Here is a tiny trained network, its code and every weight. The questions are about switching its units off for an input and a class, where a switched-off unit gives its printed mean instead of its output.

import numpy as np


def w(rows, s, z=0):
    codes = np.array(rows[::2]) - 128.0
    scale = np.full(codes.shape[1], s)
    scale[-1] = z or s
    return codes * scale


def norm(h):
    return h / np.sqrt((h * h).mean(-1, keepdims=True) + 1e-5)


def f(y):
    return y / 2 * (1 + np.tanh(0.7978845608 * (y + 0.044715 * y**3)))


def log_softmax(a):
    a = a - a.max(-1, keepdims=True)
    return a - np.log(np.exp(a).sum(-1, keepdims=True))


def net(x, mask):
    res = np.array(x, float).reshape(1, 7) / 4 @ E
    u = 0
    for l in range(3):
        y = f(norm(res) @ A[l][:, :-1].T + A[l][:, -1])
        res = res + np.where(mask[u : u + 14], y, B[l][:, -1]) @ B[l][:, :-1]
        u += 14
    return log_softmax(norm(res)[-1] @ U[:, :-1].T + U[:, -1])


A, B = {}, {}
E = w([
[121,113,133,124,108,114,127],'x0',
[133,121,124,157,55,196,135],'x1',
[167,222,132,43,92,122,92],'x2',
[1,132,118,122,131,149,40],'x3',
[77,112,135,39,149,187,208],'x4',
[120,149,54,148,109,107,155],'x5',
[127,126,130,127,125,129,126],'x6',
],0.0067)
A[0] = w([
[118,121,118,71,164,141,155,82],'L0N1',
[186,100,91,144,144,111,42,66],'L0N2',
[110,147,66,126,138,59,152,198],'L0N3',
[156,107,192,115,142,144,101,141],'L0N4',
[162,129,123,150,127,129,91,10],'L0N5',
[99,176,66,167,75,136,167,145],'L0N6',
[125,158,124,118,125,113,127,2],'L0N7',
[96,75,152,147,106,105,119,158],'L0N8',
[145,145,120,162,89,189,141,135],'L0N9',
[130,146,129,86,81,117,100,95],'L0N10',
[159,134,124,159,126,108,93,22],'L0N11',
[94,148,112,105,117,124,90,65],'L0N12',
[132,108,46,104,118,142,141,131],'L0N13',
[142,63,112,66,94,248,144,108],'L0N14',
],0.011,0.003)
B[0] = w([
[133,63,81,95,135,69,48,175],'L0N1',
[123,4,48,72,91,85,90,186],'L0N2',
[133,132,252,114,208,102,87,220],'L0N3',
[153,146,254,163,86,161,73,171],'L0N4',
[141,64,81,100,34,80,110,128],'L0N5',
[148,129,251,99,184,132,45,210],'L0N6',
[161,136,145,136,142,171,156,112],'L0N7',
[167,190,104,194,203,150,80,178],'L0N8',
[159,59,193,112,175,17,73,183],'L0N9',
[136,187,120,189,119,169,96,160],'L0N10',
[211,75,39,27,94,103,127,146],'L0N11',
[71,171,109,166,139,135,137,161],'L0N12',
[158,72,185,114,126,104,65,169],'L0N13',
[150,78,76,117,124,78,64,253],'L0N14',
],0.0058,0.0047)
A[1] = w([
[198,73,168,113,83,183,120,17],'L1N1',
[157,203,165,76,69,130,57,86],'L1N2',
[85,17,144,199,166,137,149,154],'L1N3',
[108,90,23,84,85,101,136,143],'L1N4',
[177,138,125,105,163,96,175,78],'L1N5',
[224,104,136,119,97,138,254,101],'L1N6',
[121,224,95,78,61,123,149,67],'L1N7',
[188,121,161,120,139,124,195,25],'L1N8',
[123,115,136,114,116,206,80,62],'L1N9',
[125,132,124,7,83,171,165,162],'L1N10',
[145,128,104,130,165,125,131,83],'L1N11',
[109,117,228,140,119,82,80,211],'L1N12',
[109,84,123,40,172,174,176,3],'L1N13',
[90,122,140,53,163,175,183,168],'L1N14',
],0.0084,0.0027)
B[1] = w([
[96,141,182,88,125,129,107,164],'L1N1',
[176,119,79,134,146,165,228,201],'L1N2',
[231,204,85,109,95,186,189,220],'L1N3',
[150,122,137,108,166,126,66,142],'L1N4',
[48,156,193,107,134,129,120,156],'L1N5',
[11,159,104,196,62,2,100,185],'L1N6',
[179,133,65,189,123,201,149,134],'L1N7',
[37,188,117,179,122,130,92,152],'L1N8',
[129,117,222,166,81,83,117,142],'L1N9',
[141,105,62,154,104,94,159,150],'L1N10',
[126,143,152,49,147,108,121,128],'L1N11',
[174,153,179,79,147,164,167,254],'L1N12',
[160,65,101,139,125,133,59,139],'L1N13',
[216,53,114,156,107,87,110,146],'L1N14',
],0.0072,0.0069)
A[2] = w([
[20,133,102,167,149,215,76,211],'L2N1',
[142,97,70,150,91,169,26,125],'L2N2',
[168,108,191,110,1,45,165,87],'L2N3',
[45,145,128,108,159,206,61,57],'L2N4',
[68,18,108,150,136,152,169,186],'L2N5',
[111,165,102,76,179,113,86,135],'L2N6',
[99,56,206,150,136,167,140,125],'L2N7',
[172,146,182,151,96,222,68,91],'L2N8',
[161,141,172,83,217,20,146,254],'L2N9',
[159,112,220,82,23,179,121,123],'L2N10',
[85,168,150,137,54,45,142,11],'L2N11',
[193,65,88,102,79,67,55,52],'L2N12',
[143,195,35,108,115,169,215,63],'L2N13',
[204,173,47,185,115,186,223,50],'L2N14',
],0.0071,0.0035)
B[2] = w([
[76,200,130,172,20,29,205,150],'L2N1',
[100,74,106,74,136,90,134,153],'L2N2',
[37,171,113,101,169,140,106,184],'L2N3',
[79,153,150,182,131,19,185,140],'L2N4',
[169,156,57,139,35,48,64,127],'L2N5',
[123,81,159,168,106,149,169,155],'L2N6',
[172,218,183,127,128,120,141,134],'L2N7',
[56,114,137,52,184,112,144,170],'L2N8',
[68,98,155,111,118,240,140,254],'L2N9',
[139,88,187,163,253,168,138,176],'L2N10',
[51,169,128,207,109,83,137,143],'L2N11',
[90,50,82,89,169,136,94,177],'L2N12',
[114,111,128,245,181,176,191,138],'L2N13',
[133,159,25,155,188,181,186,158],'L2N14',
],0.0068,0.0086)
U = w([
[196,24,34,56,51,63,2,71],'0',
[25,225,159,197,37,49,131,113],'1',
[112,142,127,116,177,173,132,226],'2',
[177,167,236,109,154,186,116,81],'3',
[245,197,40,198,77,225,188,37],'4',
[104,106,197,84,172,175,121,2],'5',
],0.0078,0.0042)

Each question gives the input, the list of numbers given to net, and the class t.
The units are the neurons (one row each of A and B). Each row of codes is followed by its name. A weight is (code - 128) times the scale printed after its matrix; where a second scale follows, it is the last column's (A, B and U).
mask holds one flag per neuron, layer by layer. A switched-off neuron (its flag False) gives its mean, the last column of its row in B, instead of its output. The means were averaged over made-up inputs and are rounded, as every weight is.
A unit's drop is (log p(t) with every unit on - log p(t) with that unit switched off) / (log p(t) with every unit on - log p(t) with every unit switched off).
The circuit of an input: a set's keep is (log p(t) with only the set's units on - log p(t) with every unit switched off) / (log p(t) with every unit on - log p(t) with every unit switched off). Starting from the 12 units with the biggest drops (on a tie, the unit counted first), units are removed one at a time, each time the one whose removal leaves the highest keep (on an exact tie, the one counted first), for as long as the keep stays at least 0.8.
circuit, biggest first: the units of the circuit, biggest drop first
unit that matters most: the unit with the biggest drop
top k neurons: the k neurons with the biggest drops, biggest first
k most important neurons of layer l: the k neurons of layer l with the biggest drops, biggest first
input [-4,-6,-8,3,2,4,4], class 4: unit that matters most -> L1N3
input [1,-6,-6,6,-4,-8,-1], class 3: top 2 neurons -> [L1N3, L1N12]
input [7,2,6,4,-3,3,-5], class 4: circuit, biggest first -> [L1N2, L1N7]
input [2,6,-1,6,-2,0,-2], class 1: top 3 neurons -> [L2N1, L0N3, L0N8]
input [8,8,-4,-6,-1,5,-2], class 5: circuit, biggest first -> [L0N9, L2N3]
input [6,2,3,-8,-8,5,5], class 0: circuit, biggest first -> [L0N2, L2N12]
input [5,-3,7,6,5,0,2], class 4: top 3 neurons -> [L1N2, L1N7, L1N10]
input [-3,-4,4,-2,3,1,3], class 4: circuit, biggest first -> [L0N9, L0N6, L1N10]
input [-3,-7,-7,-1,-6,5,0], class 4: top 3 neurons -> [L1N3, L0N14, L0N9]
input [-7,0,-7,2,-8,-5,-4], class 0: circuit, biggest first -> [L0N2, L0N11]
input [-5,8,-8,2,-6,8,-2], class 3: top 3 neurons -> [L0N6, L0N9, L1N2]
input [5,-7,4,8,7,7,5], class 1: circuit, biggest first -> [L0N12, L2N1, L2N4]
input [-1,-8,5,-8,-6,7,-3], class 1: top 3 neurons -> [L1N6, L0N14, L0N1]
input [0,2,-8,3,1,1,1], class 4: circuit, biggest first -> [L1N3]
input [-8,5,6,6,4,2,1], class 1: top 4 neurons -> [L0N12, L1N3, L2N1, L0N14]
input [1,-5,-1,5,-4,8,5], class 3: 2 most important neurons of layer 1 -> [L1N12, L1N6]
input [-1,6,-1,8,7,-4,-2], class 1: 4 most important neurons of layer 0 -> [L0N2, L0N11, L0N12, L0N8]
input [-3,7,1,-1,-7,-1,2], class 0: top 2 neurons -> [L0N2, L0N11]
input [-3,-5,2,7,8,6,6], class 0: 2 most important neurons of layer 1 -> [L1N14, L1N13]
input [6,-4,-2,1,-6,-1,-1], class 0: circuit, biggest first -> [L0N2]
input [8,7,6,-6,7,4,6], class 0: top 3 neurons -> [L0N14, L1N10, L0N3]
input [0,-5,-7,7,1,5,6], class 1: top 2 neurons -> [L2N1, L1N2]
input [-4,-3,7,5,-5,-1,-3], class 4: top 2 neurons -> [L1N2, L0N14]
input [4,-3,5,7,5,-6,-1], class 1: top 2 neurons -> [L0N12, L1N3]
input [-1,2,6,5,-7,-1,-7], class 0: top 2 neurons -> [L0N2, L1N3]
input [0,-4,-7,-4,5,5,4], class 4: top 2 neurons -> [L1N3, L0N9]
input [3,3,4,-8,5,-3,-3], class 1: circuit, biggest first -> [L1N6]
